Below are the code and all the weights of a small trained network. Each question names an input and a target symbol and asks about switching units off, where a switched-off unit gives its printed mean instead of its output.

import numpy as np


def w(rows, s, z=0):
    codes = np.array(rows[::2]) - 128.0
    scale = np.full(codes.shape[1], s)
    scale[-1] = z or s
    return codes * scale


def norm(h):
    return h / np.sqrt((h * h).mean(-1, keepdims=True) + 1e-5)


def f(y):
    return y / 2 * (1 + np.tanh(0.7978845608 * (y + 0.044715 * y**3)))


def softmax(a):
    e = np.exp(a - a.max(-1, keepdims=True))
    return e / e.sum(-1, keepdims=True)


def log_softmax(a):
    a = a - a.max(-1, keepdims=True)
    return a - np.log(np.exp(a).sum(-1, keepdims=True))


def net(x, mask):
    ids = ['ΣΦΨΩαβεζηθμπτ'.index(c) for c in x.split()]
    T = len(ids)
    res = E[ids] + P[:T]
    u = 0
    for l in range(2):
        r = norm(res)
        for j in range(2):
            rows = slice(4 * j, 4 * j + 4)
            q, k, v = (r @ M[l][rows].T for M in (Q, K, V))
            z = softmax(np.where(np.tri(T) > 0, q @ k.T / 4**0.5, -1e9)) @ v
            o = O[l][rows]
            res = res + np.where(mask[u + j], z, o[:, -1]) @ o[:, :-1]
        u += 2
        y = f(norm(res) @ A[l][:, :-1].T + A[l][:, -1])
        res = res + np.where(mask[u : u + 4], y, B[l][:, -1]) @ B[l][:, :-1]
        u += 4
    return log_softmax(norm(res)[-1] @ U[:, :-1].T + U[:, -1])


Q, K, V, O, A, B = {}, {}, {}, {}, {}, {}
E = w([
[114,125,91,107],'Σ',
[90,151,126,83],'Φ',
[73,224,199,38],'Ψ',
[168,84,5,194],'Ω',
[92,135,152,63],'α',
[92,150,106,97],'β',
[157,209,108,142],'ε',
[118,132,124,129],'ζ',
[113,112,131,111],'η',
[115,96,102,120],'θ',
[126,112,107,133],'μ',
[115,141,141,112],'π',
[108,96,119,99],'τ',
],0.017)
P = w([
[69,123,112,146],'0',
[131,80,169,112],'1',
[112,189,137,209],'2',
[199,90,191,103],'3',
[97,197,16,98],'4',
[168,204,202,118],'5',
[179,69,26,2],'6',
],0.017)
Q[0] = w([
[101,84,179,252],'L0H1',
[87,41,164,51],'L0H1',
[242,195,121,87],'L0H1',
[67,174,119,143],'L0H1',
[178,103,112,52],'L0H2',
[176,160,99,21],'L0H2',
[185,96,117,123],'L0H2',
[124,89,133,101],'L0H2',
],0.017)
K[0] = w([
[94,49,150,237],'L0H1',
[110,68,184,42],'L0H1',
[252,190,119,120],'L0H1',
[67,169,132,166],'L0H1',
[200,101,116,138],'L0H2',
[239,144,157,148],'L0H2',
[125,81,133,161],'L0H2',
[154,106,85,104],'L0H2',
],0.017)
V[0] = w([
[215,80,139,191],'L0H1',
[114,90,158,140],'L0H1',
[123,81,198,162],'L0H1',
[155,157,204,165],'L0H1',
[67,110,138,142],'L0H2',
[108,105,173,192],'L0H2',
[76,141,60,31],'L0H2',
[253,162,113,111],'L0H2',
],0.0079)
O[0] = w([
[216,81,254,174,5],'L0H1',
[118,82,183,87,67],'L0H1',
[105,104,242,64,37],'L0H1',
[96,245,201,115,140],'L0H1',
[96,57,109,129,109],'L0H2',
[126,40,115,175,122],'L0H2',
[73,169,116,40,112],'L0H2',
[192,243,162,139,164],'L0H2',
],0.0058,0.0019)
A[0] = w([
[183,107,70,2,148],'L0N1',
[21,176,44,120,2],'L0N2',
[155,219,187,63,113],'L0N3',
[71,131,17,152,182],'L0N4',
],0.0091,0.0026)
B[0] = w([
[228,254,48,86,210],'L0N1',
[185,77,137,202,223],'L0N2',
[179,102,174,158,201],'L0N3',
[110,236,193,112,255],'L0N4',
],0.012,0.006)
Q[1] = w([
[161,146,97,106],'L1H1',
[102,97,70,116],'L1H1',
[155,93,156,194],'L1H1',
[28,162,111,173],'L1H1',
[6,140,98,167],'L1H2',
[64,162,67,72],'L1H2',
[46,141,182,103],'L1H2',
[115,106,168,194],'L1H2',
],0.024)
K[1] = w([
[177,106,135,53],'L1H1',
[132,66,122,133],'L1H1',
[56,178,176,176],'L1H1',
[28,109,2,89],'L1H1',
[4,98,94,86],'L1H2',
[44,74,190,57],'L1H2',
[26,119,182,166],'L1H2',
[133,159,60,171],'L1H2',
],0.019)
V[1] = w([
[143,122,185,111],'L1H1',
[120,82,220,159],'L1H1',
[236,100,33,152],'L1H1',
[141,44,89,239],'L1H1',
[127,147,178,80],'L1H2',
[201,147,3,31],'L1H2',
[70,163,204,61],'L1H2',
[161,249,161,116],'L1H2',
],0.019)
O[1] = w([
[114,77,124,106,180],'L1H1',
[65,66,121,139,173],'L1H1',
[213,132,130,212,27],'L1H1',
[97,143,125,252,14],'L1H1',
[83,130,175,120,179],'L1H2',
[166,11,192,161,71],'L1H2',
[28,133,173,153,189],'L1H2',
[119,163,202,200,253],'L1H2',
],0.023,0.0059)
A[1] = w([
[67,82,173,59,1],'L1N1',
[133,126,73,69,243],'L1N2',
[49,99,202,139,150],'L1N3',
[83,82,255,99,11],'L1N4',
],0.029,0.003)
B[1] = w([
[30,125,125,244,221],'L1N1',
[206,58,146,151,209],'L1N2',
[189,82,230,201,217],'L1N3',
[179,78,64,1,248],'L1N4',
],0.024,0.017)
U = w([
[235,63,61,174,42],'Σ',
[166,147,105,250,160],'Φ',
[140,235,152,125,254],'Ψ',
[114,74,153,112,107],'Ω',
[156,154,19,91,166],'α',
[160,172,113,27,99],'β',
[39,153,149,158,163],'ε',
[64,116,101,156,143],'ζ',
[60,143,223,73,103],'η',
[111,103,145,62,143],'θ',
[130,69,93,226,66],'μ',
[236,159,225,147,80],'π',
[46,166,54,71,170],'τ',
],0.018,0.0082)

Each question gives the input, a string of symbols that net reads in full, and the target symbol t.
The units are the heads (4 rows each of Q, K, V and O) and the neurons (one row each of A and B). Each row of codes is followed by its name. A weight is (code - 128) times the scale printed after its matrix; where a second scale follows, it is the last column's (O, A, B and U).
mask holds one flag per unit, layer by layer, with each layer's heads first. A switched-off unit (its flag False) gives its mean, the last column of its rows in O or B, instead of its output. The means were averaged over made-up inputs and are rounded, as every weight is.
A unit's drop is (log p(t) with every unit on - log p(t) with that unit switched off) / (log p(t) with every unit on - log p(t) with every unit switched off).
The circuit of an input: a set's keep is (log p(t) with only the set's units on - log p(t) with every unit switched off) / (log p(t) with every unit on - log p(t) with every unit switched off). Starting from all 12 units, units are removed one at a time, each time the one whose removal leaves the highest keep (on an exact tie, the one counted first), for as long as the keep stays at least 0.8.
units of the circuit, in order: the units of the circuit, biggest drop first
unit that matters most: the unit with the biggest drop
top k neurons: the k neurons with the biggest drops, biggest first
k most important neurons of layer l: the k neurons of layer l with the biggest drops, biggest first
which heads matter: for each layer, one digit per head in row order, 1 if its drop is at least 0.15 and else 0, layers parted by /
input Ω ε μ ζ π θ β, target τ: which heads matter : 11 / 11
input ε Ω Φ η, target Σ: unit that matters most : L1H2
input ζ μ μ, target τ: units of the circuit, in order : (L1H2, L0N1, L0H2)
input θ ζ π ζ, target ε: units of the circuit, in order : (L0H1, L1H1, L1N1)
input μ μ Σ, target α: 2 most important neurons of layer 0 : (L0N2, L0N4)
input ζ τ ε, target τ: which heads matter : 01 / 11
input θ ε ζ ε ζ, target Ψ: top 2 neurons : (L0N2, L0N4)
input ζ θ α ε μ ε α, target Ψ: units of the circuit, in order : (L1H2, L0N1, L1N4, L0H1)
input ζ Ψ θ Σ τ ε π, target π: top 3 neurons : (L0N4, L1N4, L0N1)
input θ θ Ψ, target Σ: units of the circuit, in order : (L0H2, L1H2)
input β β π Σ μ, target β: units of the circuit, in order : (L1H1, L0H2)
input ε θ ε θ, target π: units of the circuit, in order : (L1H2, L0H1)
input ε μ ζ ε θ, target α: 3 most important neurons of layer 1 : (L1N3, L1N1, L1N2)
input Ω ε ζ ζ μ, target Ψ: which heads matter : 00 / 00
input ε θ μ, target Ψ: 2 most important neurons of layer 0 : (L0N4, L0N2)
input ε ε ζ η θ, target Ψ: unit that matters most : L0H1
input Ψ ζ θ Ω ζ, target τ: top 3 neurons : (L0N1, L0N2, L0N4)
input Φ Ω τ ζ τ ε ζ, target τ: top 2 neurons : (L0N1, L1N3)
input ζ θ ε θ π, target Σ: units of the circuit, in order : (L1H2, L0N4, L0H1, L1H1)
input θ Ψ ε ζ μ, target η: units of the circuit, in order : (L1H2)
input Σ ζ τ Ω ζ Φ, target Σ: 3 most important neurons of layer 1 : (L1N2, L1N4, L1N3)
input π π μ ε Ω ε Ψ, target Ψ: which heads matter : 11 / 01
input ε ε ζ, target Ψ: units of the circuit, in order : (L1H2, L0N1)
input θ ε Ω μ ζ μ μ, target α: top 4 neurons : (L0N4, L0N1, L1N3, L1N1)
input η ζ α τ Φ θ β, target μ: top 3 neurons : (L0N2, L0N4, L1N2)
input ζ θ ε ζ ε ε ε, target τ: which heads matter : 10 / 11
input Φ ε β, target θ: which heads matter : 11 / 11
input μ ε α Ω ζ θ, target Σ: 3 most important neurons of layer 0 : (L0N4, L0N3, L0N1)
input Ω μ θ τ μ Ψ τ, target μ: units of the circuit, in order : (L1N1)
